Below is a small trained network, with its code and all its weights. Each question gives an input and a target symbol and asks what happens when units are switched off, that is, made to give their printed mean instead of their output.

import numpy as np


def w(rows, s, z=0):
    codes = np.array(rows[::2]) - 128.0
    scale = np.full(codes.shape[1], s)
    scale[-1] = z or s
    return codes * scale


def f(y):
    return np.maximum(y, 0)


def softmax(a):
    e = np.exp(a - a.max(-1, keepdims=True))
    return e / e.sum(-1, keepdims=True)


def log_softmax(a):
    a = a - a.max(-1, keepdims=True)
    return a - np.log(np.exp(a).sum(-1, keepdims=True))


def net(x, mask):
    ids = ['βδημξπσφψω'.index(c) for c in x.split()]
    T = len(ids)
    res = E[ids] + P[:T]
    u = 0
    for l in range(2):
        r = res
        for j in range(3):
            rows = slice(2 * j, 2 * j + 2)
            q, k, v = (r @ M[l][rows].T for M in (Q, K, V))
            z = softmax(np.where(np.tri(T) > 0, q @ k.T / 2**0.5, -1e9)) @ v
            o = O[l][rows]
            res = res + np.where(mask[u + j], z, o[:, -1]) @ o[:, :-1]
        u += 3
        y = f(res @ A[l][:, :-1].T + A[l][:, -1])
        res = res + np.where(mask[u : u + 12], y, B[l][:, -1]) @ B[l][:, :-1]
        u += 12
    return log_softmax(res[-1] @ U[:, :-1].T + U[:, -1])


Q, K, V, O, A, B = {}, {}, {}, {}, {}, {}
E = w([
[203,100,212,119],'β',
[188,87,150,47],'δ',
[164,63,165,2],'η',
[121,173,170,141],'μ',
[178,69,47,123],'ξ',
[55,146,105,95],'π',
[212,112,114,172],'σ',
[86,71,158,164],'φ',
[142,202,160,67],'ψ',
[70,13,112,146],'ω',
],0.018)
P = w([
[175,190,9,254],'0',
[174,152,119,198],'1',
[159,142,130,177],'2',
[141,137,137,157],'3',
[123,134,134,143],'4',
[122,140,140,119],'5',
[93,137,138,112],'6',
[85,139,138,105],'7',
[76,140,137,86],'8',
[59,133,131,68],'9',
[42,137,132,63],'10',
[62,141,132,52],'11',
[62,135,128,33],'12',
],0.004)
Q[0] = w([
[86,79,198,55],'0.h0',
[154,135,71,166],'0.h0',
[81,108,158,99],'0.h1',
[116,177,89,99],'0.h1',
[101,115,134,76],'0.h2',
[109,82,12,211],'0.h2',
],0.011)
K[0] = w([
[1,135,190,85],'0.h0',
[116,169,142,168],'0.h0',
[85,33,163,99],'0.h1',
[158,168,204,132],'0.h1',
[117,170,168,119],'0.h2',
[172,112,107,178],'0.h2',
],0.013)
V[0] = w([
[188,109,132,86],'0.h0',
[167,49,151,250],'0.h0',
[136,131,137,155],'0.h1',
[117,54,164,128],'0.h1',
[62,94,156,138],'0.h2',
[129,102,91,46],'0.h2',
],0.012)
O[0] = w([
[133,234,10,206,132],'0.h0',
[109,118,60,81,61],'0.h0',
[147,254,72,67,104],'0.h1',
[147,121,197,149,253],'0.h1',
[138,201,135,116,128],'0.h2',
[131,107,139,61,231],'0.h2',
],0.0047,0.0036)
A[0] = w([
[100,134,98,68,116],'0.n0',
[163,75,4,61,94],'0.n1',
[182,69,170,109,173],'0.n2',
[179,109,121,197,89],'0.n3',
[149,184,110,198,211],'0.n4',
[31,188,68,172,109],'0.n5',
[188,170,131,166,255],'0.n6',
[175,180,92,80,192],'0.n7',
[49,171,149,115,60],'0.n8',
[109,72,124,89,205],'0.n9',
[149,206,164,134,87],'0.n10',
[179,135,162,160,37],'0.n11',
],0.013,0.0016)
B[0] = w([
[158,138,38,130,178],'0.n0',
[11,98,175,102,238],'0.n1',
[189,254,43,145,254],'0.n2',
[169,43,29,124,164],'0.n3',
[199,92,196,97,155],'0.n4',
[237,123,5,101,172],'0.n5',
[78,178,87,23,170],'0.n6',
[41,251,188,93,183],'0.n7',
[168,125,134,29,191],'0.n8',
[192,254,114,222,231],'0.n9',
[132,161,223,168,163],'0.n10',
[166,65,61,218,157],'0.n11',
],0.0057,0.0072)
Q[1] = w([
[78,69,86,144],'1.h0',
[189,117,107,140],'1.h0',
[229,165,11,141],'1.h1',
[133,124,92,138],'1.h1',
[172,102,136,66],'1.h2',
[143,254,158,93],'1.h2',
],0.0088)
K[1] = w([
[185,57,177,35],'1.h0',
[214,121,244,147],'1.h0',
[160,167,251,211],'1.h1',
[145,160,173,156],'1.h1',
[255,67,150,80],'1.h2',
[81,65,228,76],'1.h2',
],0.0071)
V[1] = w([
[115,159,149,255],'1.h0',
[123,164,98,99],'1.h0',
[132,112,32,109],'1.h1',
[79,181,72,99],'1.h1',
[56,185,133,59],'1.h2',
[111,64,193,115],'1.h2',
],0.0082)
O[1] = w([
[112,100,87,228,63],'1.h0',
[132,1,124,49,206],'1.h0',
[141,107,152,170,168],'1.h1',
[176,158,102,191,216],'1.h1',
[56,46,92,143,253],'1.h2',
[176,127,105,44,28],'1.h2',
],0.007,0.0045)
A[1] = w([
[187,94,134,117,197],'1.n0',
[96,212,122,105,124],'1.n1',
[68,88,62,164,76],'1.n2',
[96,131,178,157,254],'1.n3',
[37,150,112,140,191],'1.n4',
[185,138,95,207,101],'1.n5',
[59,184,255,91,14],'1.n6',
[196,179,50,148,99],'1.n7',
[251,81,177,54,16],'1.n8',
[82,134,73,106,217],'1.n9',
[108,158,67,128,73],'1.n10',
[159,54,125,123,237],'1.n11',
],0.013,0.0023)
B[1] = w([
[200,74,109,100,177],'1.n0',
[20,212,198,153,224],'1.n1',
[174,179,162,174,218],'1.n2',
[178,172,78,233,182],'1.n3',
[85,58,243,107,207],'1.n4',
[2,88,234,75,211],'1.n5',
[185,107,148,143,200],'1.n6',
[175,46,152,236,254],'1.n7',
[136,149,237,80,213],'1.n8',
[137,32,43,97,244],'1.n9',
[147,138,62,196,192],'1.n10',
[61,238,144,136,178],'1.n11',
],0.0063,0.0061)
U = w([
[207,72,194,88,64],'β',
[155,149,149,97,94],'δ',
[133,146,149,14,194],'η',
[169,194,128,123,118],'μ',
[103,79,140,56,208],'ξ',
[143,132,143,112,1],'π',
[245,123,58,147,246],'σ',
[141,170,112,244,133],'φ',
[93,168,204,55,49],'ψ',
[144,149,140,99,79],'ω',
],0.011,0.0045)

Each question gives the input, a string of symbols that net reads in full, and the target symbol t.
The units are the heads (2 rows each of Q, K, V and O) and the neurons (one row each of A and B). Each row of codes is followed by its name. A weight is (code - 128) times the scale printed after its matrix; where a second scale follows, it is the last column's (O, A, B and U).
mask holds one flag per unit, layer by layer, with each layer's heads first. A switched-off unit (its flag False) gives its mean, the last column of its rows in O or B, instead of its output. The means were averaged over made-up inputs and are rounded, as every weight is.
A unit's drop is (log p(t) with every unit on - log p(t) with that unit switched off) / (log p(t) with every unit on - log p(t) with every unit switched off).
The circuit of an input: a set's keep is (log p(t) with only the set's units on - log p(t) with every unit switched off) / (log p(t) with every unit on - log p(t) with every unit switched off). Starting from the 12 units with the biggest drops (on a tie, the unit counted first), units are removed one at a time, each time the one whose removal leaves the highest keep (on an exact tie, the one counted first), for as long as the keep stays at least 0.8.
circuit, biggest first: the units of the circuit, biggest drop first
most important unit: the unit with the biggest drop
k most important neurons: the k neurons with the biggest drops, biggest first
heads that matter: for each layer, one digit per head in row order, 1 if its drop is at least 0.15 and else 0, layers parted by /
drop of u: that unit's drop, to one decimal
input φ ψ π ξ, target ξ: heads that matter	100 / 000
input π π δ φ ξ β π ξ ξ π π β μ, target β: circuit, biggest first	(0.n9; 1.n6; 0.n2; 0.n10)
input σ η η μ σ, target ξ: most important unit	0.n1
input σ δ ψ ψ ψ μ δ, target σ: circuit, biggest first	(0.n2; 1.n5)
input η ξ φ ψ, target ψ: circuit, biggest first	(1.n1; 0.n7)
input π δ β ψ ψ δ, target σ: heads that matter	100 / 011
input η π π ω σ φ ψ η, target σ: circuit, biggest first	(0.n2; 0.n9)
input δ η ξ β ψ π, target σ: 3 most important neurons	(0.n5; 0.n1; 0.n7)
input σ π β ξ, target ξ: 3 most important neurons	(0.n1; 1.n4; 1.n9)
input δ δ φ μ π ω η, target φ: circuit, biggest first	(0.n2; 0.n9; 1.n7; 1.n1)
input φ π β π σ π, target η: 4 most important neurons	(0.n8; 0.n9; 1.n7; 0.n5)
input π π δ π σ μ β ξ π, target η: heads that matter	100 / 110
input ψ ω ψ, target ψ: 3 most important neurons	(1.n1; 1.n4; 0.n7)
input ψ ω δ δ π π ξ σ ω δ, target φ: 3 most important neurons	(0.n2; 0.n9; 1.n7)
input σ ψ ξ ξ σ, target ξ: heads that matter	110 / 100
input μ π β δ π π ψ β π π ω, target φ: most important unit	1.n3
input δ ψ ω ψ μ ψ η, target σ: heads that matter	010 / 001
input δ δ φ π ξ π β η π π μ, target β: 3 most important neurons	(0.n9; 0.n2; 1.n6)
input ω σ δ, target φ: 3 most important neurons	(0.n9; 0.n2; 0.n8)
input ξ σ π ξ β ξ δ δ π π ψ ψ φ, target φ: most important unit	1.n3
input φ μ π β ω η, target φ: drop of 0.n8	0.2
input π σ π η η σ ω, target φ: drop of 0.n9	0.1
input μ β β σ δ, target ψ: drop of 1.h2	0.1
input δ φ ψ φ η μ φ φ μ ξ π, target σ: drop of 1.n7	0.1
